Below are the code and all the weights of a small trained network. Each question names an input and a target symbol and asks about switching units off, where a switched-off unit gives its printed mean instead of its output.

import numpy as np


def w(rows, s, z=0):
    codes = np.array(rows[::2]) - 128.0
    scale = np.full(codes.shape[1], s)
    scale[-1] = z or s
    return codes * scale


def f(y):
    return np.maximum(y, 0)


def softmax(a):
    e = np.exp(a - a.max(-1, keepdims=True))
    return e / e.sum(-1, keepdims=True)


def log_softmax(a):
    a = a - a.max(-1, keepdims=True)
    return a - np.log(np.exp(a).sum(-1, keepdims=True))


def net(x, mask):
    ids = ['ΓΔΞΣΨαβζηθλμτφω'.index(c) for c in x.split()]
    T = len(ids)
    res = E[ids] + P[:T]
    u = 0
    for l in range(2):
        r = res
        for j in range(3):
            rows = slice(4 * j, 4 * j + 4)
            q, k, v = (r @ M[l][rows].T for M in (Q, K, V))
            z = softmax(np.where(np.tri(T) > 0, q @ k.T / 4**0.5, -1e9)) @ v
            o = O[l][rows]
            res = res + np.where(mask[u + j], z, o[:, -1]) @ o[:, :-1]
        u += 3
        y = f(res @ A[l][:, :-1].T + A[l][:, -1])
        res = res + np.where(mask[u : u + 8], y, B[l][:, -1]) @ B[l][:, :-1]
        u += 8
    return log_softmax(res[-1] @ U[:, :-1].T + U[:, -1])


Q, K, V, O, A, B = {}, {}, {}, {}, {}, {}
E = w([
[154,117,161,45],'Γ',
[171,139,59,153],'Δ',
[137,90,66,92],'Ξ',
[85,109,122,131],'Σ',
[147,92,127,79],'Ψ',
[150,120,137,106],'α',
[149,156,180,122],'β',
[102,76,93,148],'ζ',
[191,154,153,89],'η',
[55,96,70,56],'θ',
[89,61,98,55],'λ',
[102,168,117,178],'μ',
[105,116,137,8],'τ',
[94,123,172,149],'φ',
[125,126,97,117],'ω',
],0.012)
P = w([
[118,80,141,141],'0',
[146,196,9,88],'1',
[99,201,2,85],'2',
[159,152,141,124],'3',
[148,148,126,98],'4',
[153,105,74,104],'5',
[154,123,84,115],'6',
[130,131,87,121],'7',
[145,113,118,74],'8',
[152,113,128,62],'9',
[137,118,96,105],'10',
[140,105,143,82],'11',
],0.0099)
Q[0] = w([
[129,93,195,103],'L0H1',
[127,124,175,134],'L0H1',
[196,84,140,217],'L0H1',
[98,118,127,45],'L0H1',
[99,118,89,149],'L0H2',
[225,124,170,101],'L0H2',
[246,122,186,78],'L0H2',
[106,114,90,148],'L0H2',
[130,123,195,175],'L0H3',
[111,125,33,41],'L0H3',
[158,186,62,135],'L0H3',
[131,121,50,142],'L0H3',
],0.011)
K[0] = w([
[88,184,107,169],'L0H1',
[70,151,106,123],'L0H1',
[105,226,128,67],'L0H1',
[188,89,137,231],'L0H1',
[107,148,98,144],'L0H2',
[217,90,162,94],'L0H2',
[254,74,197,25],'L0H2',
[124,139,99,133],'L0H2',
[100,214,86,162],'L0H3',
[143,15,187,63],'L0H3',
[192,83,199,165],'L0H3',
[175,73,105,150],'L0H3',
],0.0096)
V[0] = w([
[135,114,135,183],'L0H1',
[154,115,144,1],'L0H1',
[78,181,92,65],'L0H1',
[90,159,103,184],'L0H1',
[100,158,102,146],'L0H2',
[141,207,174,44],'L0H2',
[159,71,178,104],'L0H2',
[138,67,134,150],'L0H2',
[144,185,116,88],'L0H3',
[128,189,250,26],'L0H3',
[168,216,34,110],'L0H3',
[139,150,72,137],'L0H3',
],0.0086)
O[0] = w([
[167,154,156,133,68],'L0H1',
[46,127,44,145,255],'L0H1',
[86,38,117,95,206],'L0H1',
[167,91,182,103,78],'L0H1',
[150,87,157,95,130],'L0H2',
[108,36,91,204,201],'L0H2',
[94,184,97,180,102],'L0H2',
[120,191,129,120,86],'L0H2',
[137,55,103,136,155],'L0H3',
[97,83,105,254,134],'L0H3',
[174,10,89,69,167],'L0H3',
[144,95,120,90,144],'L0H3',
],0.0085,0.0026)
A[0] = w([
[254,183,142,169,83],'L0N1',
[147,5,154,148,79],'L0N2',
[68,161,175,125,75],'L0N3',
[138,103,108,67,25],'L0N4',
[173,210,189,84,4],'L0N5',
[109,95,38,116,26],'L0N6',
[89,103,227,120,54],'L0N7',
[196,91,151,67,231],'L0N8',
],0.0062,0.0024)
B[0] = w([
[56,52,114,136,138],'L0N1',
[119,193,103,93,228],'L0N2',
[102,182,137,104,137],'L0N3',
[122,143,109,180,179],'L0N4',
[143,2,145,114,146],'L0N5',
[114,140,205,137,255],'L0N6',
[150,147,145,128,131],'L0N7',
[73,107,100,191,240],'L0N8',
],0.011,0.0038)
Q[1] = w([
[255,146,214,154],'L1H1',
[243,149,178,103],'L1H1',
[111,108,97,148],'L1H1',
[88,122,90,154],'L1H1',
[115,94,93,166],'L1H2',
[148,131,147,118],'L1H2',
[148,103,137,144],'L1H2',
[135,123,110,138],'L1H2',
[115,181,137,142],'L1H3',
[127,104,183,131],'L1H3',
[142,75,169,126],'L1H3',
[116,150,122,52],'L1H3',
],0.024)
K[1] = w([
[151,48,3,97],'L1H1',
[163,63,70,117],'L1H1',
[98,143,138,152],'L1H1',
[101,192,170,149],'L1H1',
[149,86,98,127],'L1H2',
[122,147,132,138],'L1H2',
[133,141,104,153],'L1H2',
[144,118,120,136],'L1H2',
[105,180,131,163],'L1H3',
[150,165,103,79],'L1H3',
[164,129,110,64],'L1H3',
[78,113,170,115],'L1H3',
],0.022)
V[1] = w([
[174,120,222,108],'L1H1',
[175,54,46,150],'L1H1',
[208,223,70,140],'L1H1',
[115,92,53,11],'L1H1',
[105,111,29,119],'L1H2',
[167,224,73,163],'L1H2',
[206,89,110,178],'L1H2',
[113,60,126,115],'L1H2',
[107,103,171,161],'L1H3',
[141,176,69,36],'L1H3',
[95,146,137,71],'L1H3',
[49,129,191,77],'L1H3',
],0.011)
O[1] = w([
[72,109,72,73,97],'L1H1',
[76,192,197,114,2],'L1H1',
[53,128,97,194,78],'L1H1',
[161,251,107,122,50],'L1H1',
[100,174,190,174,243],'L1H2',
[64,43,126,147,84],'L1H2',
[102,134,173,51,82],'L1H2',
[148,195,163,115,180],'L1H2',
[154,102,169,128,129],'L1H3',
[103,182,30,159,143],'L1H3',
[154,134,92,162,155],'L1H3',
[209,100,120,185,173],'L1H3',
],0.012,0.0079)
A[1] = w([
[126,244,125,147,124],'L1N1',
[123,93,128,237,8],'L1N2',
[2,150,188,157,4],'L1N3',
[178,230,64,91,93],'L1N4',
[162,100,43,61,78],'L1N5',
[99,68,125,73,7],'L1N6',
[33,87,155,159,224],'L1N7',
[191,95,197,57,44],'L1N8',
],0.007,0.0038)
B[1] = w([
[104,52,92,73,205],'L1N1',
[80,196,191,132,253],'L1N2',
[250,128,77,76,153],'L1N3',
[101,55,202,198,239],'L1N4',
[172,204,157,102,219],'L1N5',
[175,101,188,153,171],'L1N6',
[96,200,117,45,245],'L1N7',
[70,110,85,117,180],'L1N8',
],0.012,0.0079)
U = w([
[146,230,209,124,122],'Γ',
[73,70,176,125,141],'Δ',
[103,84,98,181,176],'Ξ',
[217,161,153,174,210],'Σ',
[79,154,118,167,221],'Ψ',
[81,73,115,191,124],'α',
[114,85,224,149,91],'β',
[212,148,228,180,64],'ζ',
[154,140,159,80,198],'η',
[161,124,161,243,80],'θ',
[117,195,151,221,130],'λ',
[170,54,137,118,140],'μ',
[152,173,254,198,1],'τ',
[180,58,185,203,43],'φ',
[163,125,31,149,232],'ω',
],0.0051,0.0036)

Each question gives the input, a string of symbols that net reads in full, and the target symbol t.
The units are the heads (4 rows each of Q, K, V and O) and the neurons (one row each of A and B). Each row of codes is followed by its name. A weight is (code - 128) times the scale printed after its matrix; where a second scale follows, it is the last column's (O, A, B and U).
mask holds one flag per unit, layer by layer, with each layer's heads first. A switched-off unit (its flag False) gives its mean, the last column of its rows in O or B, instead of its output. The means were averaged over made-up inputs and are rounded, as every weight is.
A unit's drop is (log p(t) with every unit on - log p(t) with that unit switched off) / (log p(t) with every unit on - log p(t) with every unit switched off).
most important unit: the unit with the biggest drop
k most important neurons: the k neurons with the biggest drops, biggest first
k most important neurons of layer l: the k neurons of layer l with the biggest drops, biggest first
which heads matter: for each layer, one digit per head in row order, 1 if its drop is at least 0.15 and else 0, layers parted by /
drop of u: that unit's drop, to one decimal
input Σ μ β λ Δ Ψ α Ξ, target ω: most important neuron : L1N4
input η ω η, target Γ: 2 most important neurons : L1N7, L0N6
input η η Σ, target Γ: which heads matter : 101 / 100
input Σ Ξ μ Ψ η, target ω: 2 most important neurons of layer 1 : L1N4, L1N2
input Δ Ξ Ξ, target Δ: 2 most important neurons : L1N1, L1N4
input Σ Σ η, target ω: 2 most important neurons of layer 0 : L0N1, L0N8
input φ α Ξ, target μ: 2 most important neurons : L0N5, L0N2
input ζ α τ, target Σ: which heads matter : 111 / 011
input Σ μ Ψ, target ω: 4 most important neurons : L0N8, L1N4, L0N6, L0N3
input ζ Σ α θ, target Σ: 2 most important neurons : L0N5, L1N5
input λ Ξ η, target θ: 2 most important neurons : L1N4, L1N7
input Σ ζ λ Σ μ, target ω: 2 most important neurons of layer 1 : L1N4, L1N6
input Σ φ Σ η ω θ, target ω: which heads matter : 111 / 101
input ζ τ ζ, target Σ: 2 most important neurons : L0N5, L1N5
input Σ θ Δ Ξ θ η Δ ω Ψ μ, target ω: 2 most important neurons of layer 1 : L1N4, L1N2
input η Ξ θ, target Γ: which heads matter : 111 / 110
input β β Σ, target Δ: most important unit : L0H3
input η Σ β, target Γ: 2 most important neurons : L1N7, L0N6
input ζ ω α, target Σ: 2 most important neurons of layer 1 : L1N5, L1N2
input β ω ω, target Δ: most important unit : L0H3
input ζ Ξ α, target Σ: drop of L0N1 : 0.4
input β β η, target Δ: drop of L1H1 : 0.3
input η Ψ ζ, target Γ: drop of L1N7 : 0.5
input β φ ζ, target Δ: drop of L1H1 : 0.4
